Each row of numbers belongs to one of the objects below and depends on some of the facts about them. Some rows are named. Which object is each other row?

How the objects are related:
k100 | Ψ geples | Θ 916
k112 | Ψ voplu | Θ 48 | σ k723
k113 | Ψ geples | Θ 704 | σ k227
k118 | Ψ geples | Θ 704 | σ k189, k552, k348
k122 | Ψ geples | Θ 48
k142 | Ψ geples | Θ 704 | σ k514
k143 | Ψ geples | Θ 704 | σ k432, k100
k146 | Ψ geples | Θ 704 | σ k100
k153 | Ψ rasi | Θ 704 | σ k432, k427
k156 | Ψ voplu | Θ 916 | σ k100
k168 | Ψ geples | Θ 704
k175 | Ψ geples | Θ 48 | σ k721, k261
k189 | Ψ voplu | Θ 916 | σ k432
k192 | Ψ rasi | Θ 48 | σ k100, k884
k211 | Ψ geples | Θ 704 | σ k672
k227 | Ψ voplu | Θ 704
k232 | Ψ vukor | Θ 704 | σ k552, k261
k248 | Ψ geples | Θ 118 | σ k113, k949
k25 | Ψ vukor | Θ 118
k261 | Ψ geples | Θ 118 | σ k949, k100
k262 | Ψ rasi | Θ 118 | σ k175
k283 | Ψ rasi | Θ 704 | σ k390
k289 | Ψ rasi | Θ 48 | σ k604
k306 | Ψ voplu | Θ 704
k310 | Ψ voplu | Θ 704 | σ k189, k672
k333 | Ψ geples | Θ 916 | σ k672, k414
k337 | Ψ vukor | Θ 224 | σ k100
k338 | Ψ geples | Θ 704 | σ k113
k348 | Ψ geples | Θ 916 | σ k8
k360 | Ψ voplu | Θ 118 | σ k949, k310, k414
k363 | Ψ voplu | Θ 916 | σ k860, k514, k8, k414
k379 | Ψ geples | Θ 118
k38 | Ψ vukor | Θ 224
k383 | Ψ geples | Θ 224 | σ k227
k390 | Ψ geples | Θ 916
k414 | Ψ geples | Θ 48 | σ k100, k261
k42 | Ψ geples | Θ 224 | σ k306, k672
k427 | Ψ voplu | Θ 224 | σ k227
k431 | Ψ geples | Θ 704 | σ k826, k552, k100
k432 | Ψ geples | Θ 118 | σ k100
k439 | Ψ geples | Θ 916 | σ k427, k862
k441 | Ψ geples | Θ 48 | σ k189, k192
k451 | Ψ rasi | Θ 916
k456 | Ψ rasi | Θ 704
k461 | Ψ rasi | Θ 118 | σ k846
k463 | Ψ vukor | Θ 916 | σ k338, k631
k489 | Ψ geples | Θ 916
k501 | Ψ voplu | Θ 118 | σ k432, k227
k514 | Ψ voplu | Θ 118 | σ k100, k261
k519 | Ψ voplu | Θ 704
k528 | Ψ rasi | Θ 118
k536 | Ψ geples | Θ 704 | σ k348
k550 | Ψ vukor | Θ 48 | σ k175, k8, k100
k552 | Ψ vukor | Θ 48 | σ k949
k566 | Ψ geples | Θ 118 | σ k100
k574 | Ψ voplu | Θ 704 | σ k100
k585 | Ψ geples | Θ 118 | σ k306, k100
k602 | Ψ voplu | Θ 48 | σ k338, k100, k414
k604 | Ψ geples | Θ 704 | σ k333, k100, k414
k620 | Ψ geples | Θ 704 | σ k663, k65
k631 | Ψ geples | Θ 704
k634 | Ψ voplu | Θ 118
k65 | Ψ voplu | Θ 48 | σ k175
k652 | Ψ geples | Θ 48 | σ k514, k949
k663 | Ψ geples | Θ 48 | σ k860, k552
k672 | Ψ geples | Θ 48 | σ k949
k696 | Ψ voplu | Θ 224
k703 | Ψ geples | Θ 48
k717 | Ψ rasi | Θ 48
k721 | Ψ vukor | Θ 704
k723 | Ψ voplu | Θ 118
k733 | Ψ vukor | Θ 704 | σ k427
k740 | Ψ vukor | Θ 704
k754 | Ψ geples | Θ 916 | σ k432, k338
k791 | Ψ rasi | Θ 224
k796 | Ψ voplu | Θ 48
k8 | Ψ geples | Θ 704 | σ k754
k80 | Ψ geples | Θ 48 | σ k390, k432, k333, k911
k826 | Ψ geples | Θ 48
k830 | Ψ voplu | Θ 224 | σ k211, k360
k834 | Ψ geples | Θ 118 | σ k703, k552, k100
k84 | Ψ vukor | Θ 48
k840 | Ψ voplu | Θ 704 | σ k432, k949, k672
k846 | Ψ rasi | Θ 704
k860 | Ψ voplu | Θ 48 | σ k100
k862 | Ψ geples | Θ 118 | σ k552, k432, k100
k884 | Ψ geples | Θ 48 | σ k338
k887 | Ψ geples | Θ 48 | σ k514
k896 | Ψ vukor | Θ 916
k911 | Ψ rasi | Θ 704
k918 | Ψ voplu | Θ 916
k92 | Ψ geples | Θ 48 | σ k427, k884
k926 | Ψ geples | Θ 224
k927 | Ψ voplu | Θ 704 | σ k631
k942 | Ψ voplu | Θ 48 | σ k383, k227
k949 | Ψ geples | Θ 704 | σ k100
k980 | Ψ geples | Θ 704 | σ k604

Some objects and their rows:
[-10 -17  28   6  14 -27 -10  -4  10   6 -24  19 -14   7  13  -9   2 -23
  -9   4   2 -19   2 -21  34   0   7  -7   0  -2  11  11  11]: k189
[  8   1  -3 -11   1   1  -3  -2   3   2   1   2   1  -3  -1  -9  -1   1
 -11   4   2   3   8  -4   6  -8  11   4   1  -8   6  -4  -9]: k439
[-11 -25  30   0  13 -30  -8   1   5  -5 -11   7  -5   6   2  -3   7 -26
  -5  -1   1 -28   6  -9  19   6  -3 -15  -8  12   7  12  17]: k65
[ -7  20 -19  10  10  -2  -5  21   0   9  -3   1   4  11   2  12   5   8
  11  -1  -1  23 -34  15 -14  14 -14   4  -9  15  -7   8   5]: k740
[ -3  -1  -1   0  -2   7   1  -6  -3  -4   2  -4   2  -6   3   4  -3   5
  -1   2   3  -3  14  -2 -11  -4  -3  -4   2  -3  -1  -4  -2]: k926
[ -4   6   0   4  -6  16   4 -12  -3  -2  -5   4  -4   5   7  -5  -3   4
   1   2  -3  -4   9  -5   7 -10   8   1   9  -8 -10  -6 -12]: k432
[-13 -27  28  14   9 -28  -7  -5   4   1 -19  14  -3   0  14   4   0 -16
  -3  -5   4 -28   1 -14  13   9  -7 -14  -8   8   5  14  22]: k306
[  9  -3  -1 -11  -2   0  -6   0   1  -3   6   2  -3  -2  -5  -8  -3   0
 -12   5   4   4   0  -8   5  -6   7   8   3 -11  10  -7  -8]: k333
[-13 -26  28  13  10 -28  -6  -3   3   2 -18  12  -2  -1  14   5   0 -16
  -3  -5   4 -28   1 -13  13  10  -8 -12  -6   8   5  14  22]: k519
[  2 -11   0  -3  -6   3   2  -9  -8  -9   9   0   2   1  -4  -6 -10   2
  -1  -2   0  -3   4  -1   2  -2   5   2   7  -4  -5  -6 -11]: k261
[-15 -29  29  10  12 -30  -3  -6   1  -2 -11  13  -7   4   8  -1  -1 -20
   3   1   3 -25   9 -14  16   8  -6 -17  -4   9   3  12  16]: k830
[ 9  1  0 -3 -6  3  4 -3 -1 -2  4 -3  0 -6  1  3  5  0 -3  2 -1 -6  4 -1
 -7 -2  0  2 -2 -4 -3 -7  2]: k536
[-14 -27  30   6  11 -24  -6  -4   3  -5 -18  12  -7   9   6  -5   0 -22
  -4  -5  -2 -29   1 -10  27   7   2 -12  -4  11   3  11  14]: k602
[-16  16 -21   7  14  -2  -6  17   0   7   0   2   6  16   0   7   0   7
  12   2   0  27 -25  12 -12  10 -10   0  -5  16  -5  10  -1]: k25
[-15  14 -20  13   9   2   0  12  -4   3   0   3   2  24   2   2  -1   8
  15  -2  -7  21 -29  17  -5  14  -6   3  -2  17 -18   5  -6]: k337
[  8  31 -38   0 -19  42  15   8  -2   5  24 -24   8  -9 -16   2  -3  29
  10   1  -2  38   6  17 -34  -9  -3  12  12  -9  -1 -10 -13]: k791
[  1   1  -4  -7   0   6  -6   0   4  -1   0   1   4  -6   1  -5  -4   6
 -13   2   7   3   7  -7   1  -8   5   5   3  -7  10  -2  -6]: k390
[-12 -26  27  16   6 -24  -3  -7   1  -2 -19  15  -5   9  14  -3  -3 -18
  -2  -7  -2 -33  -2 -10  24  10   1 -10  -4  10  -7  10  16]: k574
[ 0 -3 -2 -1 -5  6  3 -8 -3 -7  4 -2  1  1  1 -4 -5  4 -1  1  0 -2  9 -3
  1 -6  4  2  6 -4 -4 -5 -9]: k834

Rows to name:
No name comes twice in this set of rows, the named rows included.
[-14 -23  28   9  16 -33  -3 -13   4   7 -19  14  -7   2  15  -3   1 -19
   4   0  -1 -21  14 -15  26   2   4 -19  -4   6   1  14   8] : k501
[ -1  21 -19   6  10  -6  -1  16   0  11   0   1   0  14   2   9   9   5
  15   2  -5  23 -33  16  -9  14 -10   4 -12  14 -13   5   2] : k733
[ 11   0   3  -3  -7   0   2  -3  -4  -2   5   1  -4  -8  -1   5   0   0
   1   2   2  -2  -4  -6  -4   2  -5   7   0 -10   1  -9   2] : k211
[-15 -27  25   5  15 -30 -14   0   9   2 -18  15  -2   3  10  -6  -5 -18
 -15  -2   8 -21   4 -17  22   3   3 -12  -3   6  14  16  12] : k918
[ -8  19 -19   2  10   0  -4  21   0   3  -1   1   1  22  -5   3   8   2
  10  -1  -7  21 -31  20  -2  12  -5   4  -7  19 -10   6  -1] : k550
[ 14  30 -40  -9 -19  40  15   8  -1   2  32 -26   6  -3 -21  -2   1  21
   7   6  -4  39   6  18 -29 -10   3  15  10  -5  -3 -12 -15] : k262
[  3   2   0   4 -10   9   5  -9  -4  -4   0   2   2   0   5   0  -2   5
  -4  -5  -1  -9   0   1   1  -2   3   4   3  -3 -11  -7  -3] : k146
[-17 -36  26   8  10 -30  -6  -8   1  -6  -8  11  -2  13   6  -7  -6 -21
  -3  -4   1 -29   7 -11  23   8   2 -15  -2  15  -3  11  11] : k514
[  5   1  -3 -12  -2   0  -4   2   4  -2   6  -2   0   0  -2  -8   2  -2
 -14   6   4   0   8  -6   2 -11   9   6   1  -5   7  -6  -5] : k348
[ -8 -26  27  11  12 -36  -4  -8   4   8 -19  13   0  -7  16   3  -2 -15
   0  -8   1 -27   9 -10  17   8  -3 -18  -9   8   1  16  16] : k227
[ 20  34 -38  -4 -22  41  14  10   0   8  24 -23   4  -7 -16   4   4  23
   8   2  -5  34  -4  17 -29  -4   0  18   9  -9  -4 -14 -10] : k283
[ 13  -4   9 -11  -4  -1  -1  -3  -8  -7   6   1  -7 -12 -12   1  -4  -1
   0   0   0   3  -7  -5   3   3  -2   6   5 -12  10  -6  -7] : k672
[-18 -25  30   5  13 -25 -10  -2   4  -2 -19  11  -2   0   9   1   0 -18
  -4  -6   2 -27   3 -13  19   6  -5 -17  -5   7  10  16  17] : k796
[  0  14 -12  -1  12  -7  -6  19  -6   4   4   3  -4  12 -11   4   0   3
  13  -2  -4  29 -42  15  -2  18  -9   7  -3  10  -2   6  -4] : k552
[-15 -29  24   7  11 -25 -12  -3   6  -1 -19  18  -3  13  10 -14  -8 -18
 -13  -5   3 -25   1 -14  34   2  10  -8   1   8   3  12   7] : k156

The same objects again, as new rows of numbers:
Known rows:
[-12   0  12  29 -10  -7  -8  21 -21  32   8  31   8 -18  28]: k232
[ -3   0  13  20   1  18   7  46 -26  29 -16  26  29  -3  10]: k846
[-36  -3   7  16   1  -4   0  -6 -13  17  -9  11   4 -12  22]: k514
[ -3   9   9  17  -3   1  11   7  -7  16  -5  27  29 -24   5]: k663
[ -5   7   7  13  -1   2  21  12  -5  18  -4  31  11 -22   8]: k620
[-38   1   6  19  -5  -7   2 -11 -12  22 -13  11  13 -14  22]: k860
[  3   4  10  17   2  -4   8  10  -9  26  -5  23  19 -27  -3]: k42
[-39  -3   6   9  -1   3   1   3 -19  29 -10   4  10 -12  19]: k306
[ -8   0  16  33  -7  -8 -21  23 -20  26   4  28  17 -19  24]: k337
[ -6   7  11  13   0   4  15  10 -12  21   1  25  14 -28   5]: k146
[-14  12  19  19  11  11   8  30 -20  14  -9  24  25 -30   5]: k113
[-14   1  12  30  -9   7 -14  27 -23  18   7  28  22  -8  34]: k721
[ -5   7   9  12  -1   4  15  12 -11  20  -3  27  19 -25   8]: k142
[-10  10  12  12   4  14   8  21 -16  10   1  24  25 -26   9]: k8
[-40  -1  16  23  10 -16   6   1 -19  29 -18  18  -4 -24  16]: k501
[-14   6  19  22   4  -5  -1  27 -25  32  -3  30  16 -29  11]: k153
[  0   4  14  12   7  12  -1  31 -22  21  -2  13  32 -22 -10]: k390
[-20   3  24  34   2  -3 -15  42 -30  30  -3  32  16 -23  27]: k733
[-38  -2  14  13   4  -7 -10   9 -18  22 -12   6   6 -15  14]: k189

Name these rows:
No name comes twice in this set of rows, the named rows included.
[-29  -4   8  23   2  -7  15  10 -15  41 -36  15  15   0  11] : k112
[ -7   9  12  11   2  22 -10  21 -16  -6   6  12  38 -19   6] : k100
[-41   2  19  23  10  -4  -7  13 -24  21 -24   8  11 -17  16] : k427
[-42   3  18  26   8 -17   6   8 -21  35 -28  18   7 -21  17] : k942
[-30  -6   9  20   8   6   7  20 -19  30 -30  12  12   0  13] : k723
[-33  -2  11  16   2 -18  -4  -3 -13  25 -12  13  -5 -16  16] : k156
[ -1   6  12  12   4   1   0  16 -12  20   1  20  22 -26  -5] : k333
[ -4   2  10  24  -6  -3  -1  14 -19  30   0  26  26 -23   9] : k289
[-14   2  12  31 -11   6 -23  29 -25  19   6  22  34 -14  28] : k552
[ -2  -2  13  28   6   7   9  35 -20  32 -18  31  27  -7   6] : k461

